Below are the code and all the weights of a small trained network. Each question names an input and a class and asks about switching units off, where a switched-off unit gives its printed mean instead of its output.

import numpy as np


def w(rows, s, z=0):
    codes = np.array(rows[::2]) - 128.0
    scale = np.full(codes.shape[1], s)
    scale[-1] = z or s
    return codes * scale


def f(y):
    return y / 2 * (1 + np.tanh(0.7978845608 * (y + 0.044715 * y**3)))


def log_softmax(a):
    a = a - a.max(-1, keepdims=True)
    return a - np.log(np.exp(a).sum(-1, keepdims=True))


def net(x, mask):
    res = np.array(x, float).reshape(1, 8) / 4 @ E
    y = f(res @ A[0][:, :-1].T + A[0][:, -1])
    res = res + np.where(mask, y, B[0][:, -1]) @ B[0][:, :-1]
    return log_softmax(res[-1] @ U[:, :-1].T + U[:, -1])


A, B = {}, {}
E = w([
[144,141,133,149,128,117,117,129,118,123,120],'x0',
[120,103,148,149,109,142,99,141,99,128,113],'x1',
[109,127,110,136,108,144,151,95,156,128,142],'x2',
[134,120,104,162,122,131,126,135,93,113,124],'x3',
[8,82,105,146,220,37,49,73,115,147,87],'x4',
[126,59,119,129,117,138,117,153,92,122,122],'x5',
[147,122,143,209,174,145,136,178,175,164,251],'x6',
[156,136,147,123,149,88,109,148,101,87,141],'x7',
],0.012)
A[0] = w([
[135,101,155,213,200,155,114,167,158,181,254,181],'n1',
[192,132,145,119,125,179,125,162,157,163,173,159],'n2',
[156,182,81,179,149,168,135,154,47,133,95,156],'n3',
[133,134,114,71,70,104,120,97,129,102,64,254],'n4',
[163,77,125,75,145,162,124,190,117,138,110,134],'n5',
[117,116,140,155,153,116,129,128,133,148,177,102],'n6',
[82,162,74,107,157,132,186,129,80,84,146,154],'n7',
[76,111,112,174,212,95,99,127,130,184,161,113],'n8',
[80,131,110,89,165,120,110,83,93,122,52,140],'n9',
[74,161,85,158,129,193,170,138,69,136,112,159],'n10',
[37,84,107,165,236,62,73,73,144,136,102,146],'n11',
],0.014,0.0082)
B[0] = w([
[158,80,123,206,123,128,143,157,214,174,188,252],'n1',
[145,111,139,163,59,102,127,175,132,74,156,209],'n2',
[124,151,138,107,95,135,148,127,155,112,148,162],'n3',
[129,199,179,52,71,149,140,105,36,47,64,221],'n4',
[153,183,127,138,121,161,167,93,163,132,136,161],'n5',
[98,138,135,134,171,137,145,146,142,167,153,157],'n6',
[129,102,119,107,107,153,130,139,132,110,98,147],'n7',
[105,81,149,120,202,144,96,61,103,207,149,192],'n8',
[95,126,23,94,110,93,94,152,138,90,98,204],'n9',
[153,155,181,104,150,87,121,143,138,99,118,156],'n10',
[73,138,6,131,225,94,88,151,131,127,66,246],'n11',
],0.016,0.025)
U = w([
[129,188,206,84,35,169,166,97,101,44,131,230],'0',
[31,145,39,91,161,93,76,114,124,75,90,116],'1',
[134,89,142,201,85,125,144,169,234,123,221,158],'2',
[50,62,98,173,254,122,84,91,189,225,187,2],'3',
],0.0073,0.0027)

Each question gives the input, the list of numbers given to net, and the class t.
The units are the neurons (one row each of A and B). Each row of codes is followed by its name. A weight is (code - 128) times the scale printed after its matrix; where a second scale follows, it is the last column's (A, B and U).
mask holds one flag per neuron, in row order. A switched-off neuron (its flag False) gives its mean, the last column of its row in B, instead of its output. The means were averaged over made-up inputs and are rounded, as every weight is.
A unit's drop is (log p(t) with every unit on - log p(t) with that unit switched off) / (log p(t) with every unit on - log p(t) with every unit switched off).
The circuit of an input: a set's keep is (log p(t) with only the set's units on - log p(t) with every unit switched off) / (log p(t) with every unit on - log p(t) with every unit switched off). Starting from all 11 units, units are removed one at a time, each time the one whose removal leaves the highest keep (on an exact tie, the one counted first), for as long as the keep stays at least 0.8.
circuit, biggest first: the units of the circuit, biggest drop first
top k neurons: the k neurons with the biggest drops, biggest first
drop when u is switched off: that unit's drop, to one decimal
input [0,-1,-8,4,4,5,1,-3], class 3: circuit, biggest first => [n4]
input [-2,6,1,3,0,2,7,-5], class 2: top 2 neurons => [n11, n1]
input [2,2,1,6,1,-2,7,4], class 3: top 2 neurons => [n8, n4]
input [-1,-7,5,-4,-2,-2,1,6], class 2: top 2 neurons => [n4, n11]
input [-5,2,-2,-7,0,-7,-8,-2], class 0: top 2 neurons => [n11, n4]
input [-1,-5,7,6,0,-7,-6,-1], class 0: top 2 neurons => [n11, n4]
input [5,2,0,-5,1,-7,5,4], class 3: top 2 neurons => [n8, n4]
input [1,6,-7,-4,-5,-3,2,-7], class 2: drop when n4 is switched off => 0.2
input [3,8,-5,6,1,3,5,8], class 3: drop when n2 is switched off => 0.1
input [3,3,-6,-3,-2,2,1,8], class 2: drop when n4 is switched off => 1.3
input [-2,-1,8,3,-2,-7,0,5], class 0: drop when n11 is switched off => 0.9
